[-16.9, -8.5, 5.5, 8.9, 11.3, -9.8, 18.2, 26.2, 7.9, -4.5, -4.6, 15.4, -4.7, -6.2, 2.8, 1.9, 3.0, -10.8, -5.7, 3.7, -1.4, -3.5, -4.3, -17.3, -6.4, 1.7, 0.5, 3.2, -17.1, 1.8, -43.5, -10.2, 9.0, 0.6, 25.0, -4.2, -3.4, 13.4, 4.8, 5.4, -5.6, -11.4, -0.7, -1.6, 6.9, -2.0, -5.5]  migop:ziz
[4.0, 1.1, 8.9, 2.1, -10.4, -4.4, 3.9, -9.0, 1.2, -16.3, -9.6, 10.0, 16.4, -2.3, 0.7, -0.6, -2.7, 5.9, -5.2, 2.4, -2.6, -4.5, -5.9, -17.3, -8.6, -2.6, 31.5, 28.2, -15.2, -7.1, 0.6, -12.4, 9.4, -1.2, 7.4, -10.4, 1.8, 20.6, 4.3, 6.8, -2.0, -0.1, 4.6, 8.4, -6.1, -1.3, -1.4]  Rek:Veno
[14.0, 0.3, -7.3, 2.1, 11.5, -1.5, -5.2, -21.3, 0.7, -1.5, -3.6, -3.3, 30.5, -2.7, -0.1, 5.8, 3.5, -4.8, -12.0, -1.0, 10.6, -10.5, -6.9, -24.6, -3.3, -1.5, 3.6, 19.6, -2.4, 4.3, -1.0, -40.5, 23.5, 4.7, -1.4, -7.6, -4.8, 6.2, 7.3, 14.2, -8.4, 3.6, -1.5, 2.1, -5.5, -0.7, 5.1]  migop:ziz
[2.8, -2.1, -0.9, -2.9, -4.3, 1.1, -6.3, -16.6, -1.6, -9.3, -0.8, 19.8, 18.3, 1.3, 7.8, 0.1, 4.2, -13.1, -2.5, -1.7, 16.5, -2.5, -16.9, -27.7, -8.1, 1.5, 27.0, 27.9, -10.8, 7.2, 4.0, -28.9, 14.8, -2.8, 16.1, -7.0, -3.2, 14.7, 1.7, 18.8, -3.8, 13.2, -1.8, 8.8, -11.1, -4.3, -4.7]  Rek:Vidun
[3.3, 1.3, 0.2, -2.3, 9.4, -11.1, -5.6, -20.5, 3.6, 5.9, 8.0, 6.9, -1.1, -7.4, -0.1, -5.7, 2.4, -1.4, -5.8, 0.8, -3.2, -3.8, -10.6, -39.0, 4.8, -1.0, -11.5, 19.0, -5.0, -7.2, -6.7, -22.1, 13.8, -0.3, -2.9, -0.5, -3.6, 12.2, 8.9, 14.3, -1.4, 4.0, -6.4, 6.5, 2.5, -3.4, -5.8]  migop:ziz
[6.4, 3.3, 0.8, 5.6, -21.1, -3.2, 2.8, -11.8, -1.0, -0.1, 4.8, 3.1, 26.2, -1.7, 3.5, -1.3, 4.1, -3.0, -2.4, -4.2, -1.6, -3.0, -4.0, -36.2, -8.0, -2.1, 33.3, 28.3, -13.2, 1.4, -4.4, -17.2, 17.8, 9.1, 14.3, -6.5, -2.3, 31.2, 9.5, 10.7, 2.0, -3.5, 4.0, 14.9, -7.0, 2.3, 0.0]  Rek:Vidun
[-16.6, -3.1, 0.8, 3.5, 19.6, -3.8, 20.5, 9.6, 5.1, -1.6, -6.1, 27.5, -14.1, -6.7, 6.6, -2.4, 9.1, -8.9, -2.4, -4.6, 4.5, -13.3, -13.4, -29.0, -5.0, -10.6, -7.5, 4.8, -10.8, 2.6, -6.6, -31.7, 7.9, 3.0, 22.8, -2.4, -0.5, 11.3, 0.2, 15.4, -4.8, 0.9, -9.7, -10.1, -3.6, 1.9, -7.4]  migop:donat
[0.3, -13.2, 6.7, -0.7, 6.7, -7.4, 1.4, -14.7, 2.9, -0.8, 11.3, 15.0, -4.4, -7.8, 6.5, 3.5, 16.8, -6.2, -5.0, 6.3, -3.8, -2.7, -11.8, -56.5, -7.3, -8.1, 10.2, 30.9, -10.9, -2.7, -3.6, -21.1, 25.7, -1.6, 14.9, -3.2, -14.2, 15.0, 10.2, 23.7, -4.6, 11.6, -11.4, 11.0, -11.2, 1.3, -5.4]  migop:zokub
[8.0, -7.9, -2.9, 1.2, 9.2, -11.6, 28.6, -21.6, 13.4, -33.6, -0.1, 24.3, 27.0, 13.6, 6.5, 3.7, 5.6, -13.8, -5.2, -1.8, 9.1, -12.9, -11.4, -37.6, -6.8, 0.4, 2.7, 23.1, -9.8, 5.6, 0.5, -34.6, 8.8, 3.7, 6.4, 0.3, 0.4, 10.6, 0.4, 9.1, -9.1, 9.2, -13.4, 2.5, -5.9, 7.1, -6.5]  migop:ziz
[6.3, -9.2, -4.4, -8.7, 3.1, -5.6, -3.9, -28.5, 0.2, -5.2, -3.7, 12.4, 5.7, 0.2, 2.4, 7.6, 5.0, -9.0, -1.6, -3.4, 3.2, -4.7, -18.8, -53.8, -7.0, -4.0, 11.2, 32.1, -2.1, 8.2, -0.7, -23.1, 20.1, -1.6, 6.6, -10.1, -8.3, 16.8, 11.2, 1.8, -3.0, 5.9, -6.7, 23.2, -16.1, 0.3, -7.0]  migop:ziz
[-11.0, 3.0, -2.1, -4.4, 15.3, -10.3, -1.2, 26.6, 8.9, -8.2, -8.8, 9.6, -20.5, -3.9, 0.4, 3.5, 1.1, -22.4, -0.6, 1.3, 5.3, 2.1, -0.5, -27.2, -7.3, 0.2, -14.2, 13.1, 1.9, 4.8, -12.3, -25.6, 9.1, 28.6, 6.9, -2.6, -4.7, 8.7, 13.9, 8.2, -3.0, -6.8, -6.2, 0.1, 0.3, -0.8, 5.2]  migop:donat
[-6.3, -1.8, -1.5, -2.2, 7.7, -6.6, 3.5, 2.0, 2.8, 15.6, 2.2, 15.9, -10.8, -3.6, 3.7, 7.0, 12.5, 1.9, -1.4, -7.7, -6.1, -2.9, -17.0, -32.2, -4.6, -6.9, -7.6, 7.1, -6.5, 2.9, -5.7, -15.1, 7.7, -2.1, 11.0, -7.6, -6.3, 11.0, 1.6, 9.7, -2.5, 2.7, -3.9, 2.6, -2.2, -1.7, -5.0]  migop:donat
[-2.4, -0.7, 2.1, -2.2, -7.2, -3.2, 3.7, -12.2, 3.0, -24.9, 6.2, 22.3, 9.7, -2.9, -0.5, 1.7, 6.4, -9.2, -1.4, 4.5, 9.3, -2.9, -11.7, -22.1, -6.3, -2.2, 29.1, 26.9, -8.2, -0.3, -3.2, -21.1, 6.3, 0.0, 14.1, -6.2, -4.0, 27.3, 2.1, 14.2, -5.5, 6.4, 6.8, 3.5, -10.9, 0.0, -2.1]  Rek:Veno
[-1.5, -4.9, 13.9, -3.5, 19.5, -9.7, 3.6, -38.0, 7.1, 5.7, 23.2, 15.9, -0.6, -9.1, 1.9, -3.3, 1.6, -2.5, -5.8, -2.8, 6.5, -5.4, -22.4, -61.8, -12.3, -14.0, 1.6, 26.5, -3.5, 0.3, -14.2, -34.5, 19.2, 6.8, 4.2, -5.0, -14.6, 10.5, 3.3, 22.1, -4.7, 0.3, -10.3, 11.4, -14.2, -2.8, -25.0]  migop:zokub
[-8.5, 6.0, 5.4, 3.4, -11.9, 5.9, -6.2, 20.3, -1.0, -14.5, -3.6, 2.3, 52.2, 2.3, 4.3, 15.2, -1.8, -8.8, 6.7, 1.5, 10.3, -2.7, 6.2, 3.3, -8.0, 11.0, 33.5, 18.8, -12.7, 1.6, 3.6, -23.2, 9.4, -13.2, 10.9, -15.1, 3.8, 18.7, 15.1, -3.9, -3.9, -1.6, 8.1, 3.2, -9.3, -13.7, 8.4]  Rek:bir
[-6.0, -1.7, 1.8, -0.1, -7.5, -5.2, 5.5, -5.6, -3.0, -15.5, -1.1, 17.6, -3.8, -1.2, -3.7, 7.3, 5.6, -1.6, -2.3, -1.1, 6.9, 5.3, -10.7, -5.8, -11.6, -1.9, 22.1, 15.4, -10.7, -6.9, 12.5, -16.5, 6.0, -2.1, 16.3, -4.2, -1.9, 9.0, 1.6, 5.6, -2.8, -1.5, 8.8, -1.6, -4.1, 3.6, 3.3]  Rek:Veno
[1.5, -8.7, 6.9, -8.2, 4.5, -3.3, -9.0, -33.9, 12.8, -0.4, 5.7, 7.4, -8.0, -0.2, 5.7, 5.8, 8.2, 1.3, -15.0, 5.4, 3.8, -1.4, -9.3, -61.8, 0.1, -3.6, 1.6, 23.9, -4.0, 5.7, -1.5, -23.0, 21.0, 4.0, 6.7, -4.8, -16.2, 7.8, 19.1, 32.8, -5.7, 6.2, 17.5, 15.2, -9.0, 12.6, -9.9]  migop:zokub
[-17.9, 2.4, 3.2, -10.5, 7.8, -3.7, -5.2, 4.4, 1.9, 2.6, 2.6, -6.5, -1.2, 7.2, 2.5, -2.1, 0.3, 2.4, -7.0, 2.4, -29.0, 3.5, -1.2, -29.3, -7.3, 5.5, -2.2, 9.7, -17.3, 3.4, -3.0, 4.4, 12.9, 0.6, -8.8, -4.6, -3.8, 19.4, 12.3, 7.1, -1.3, -10.9, -1.6, 1.2, 1.8, 4.1, -5.2]  migop:ziz
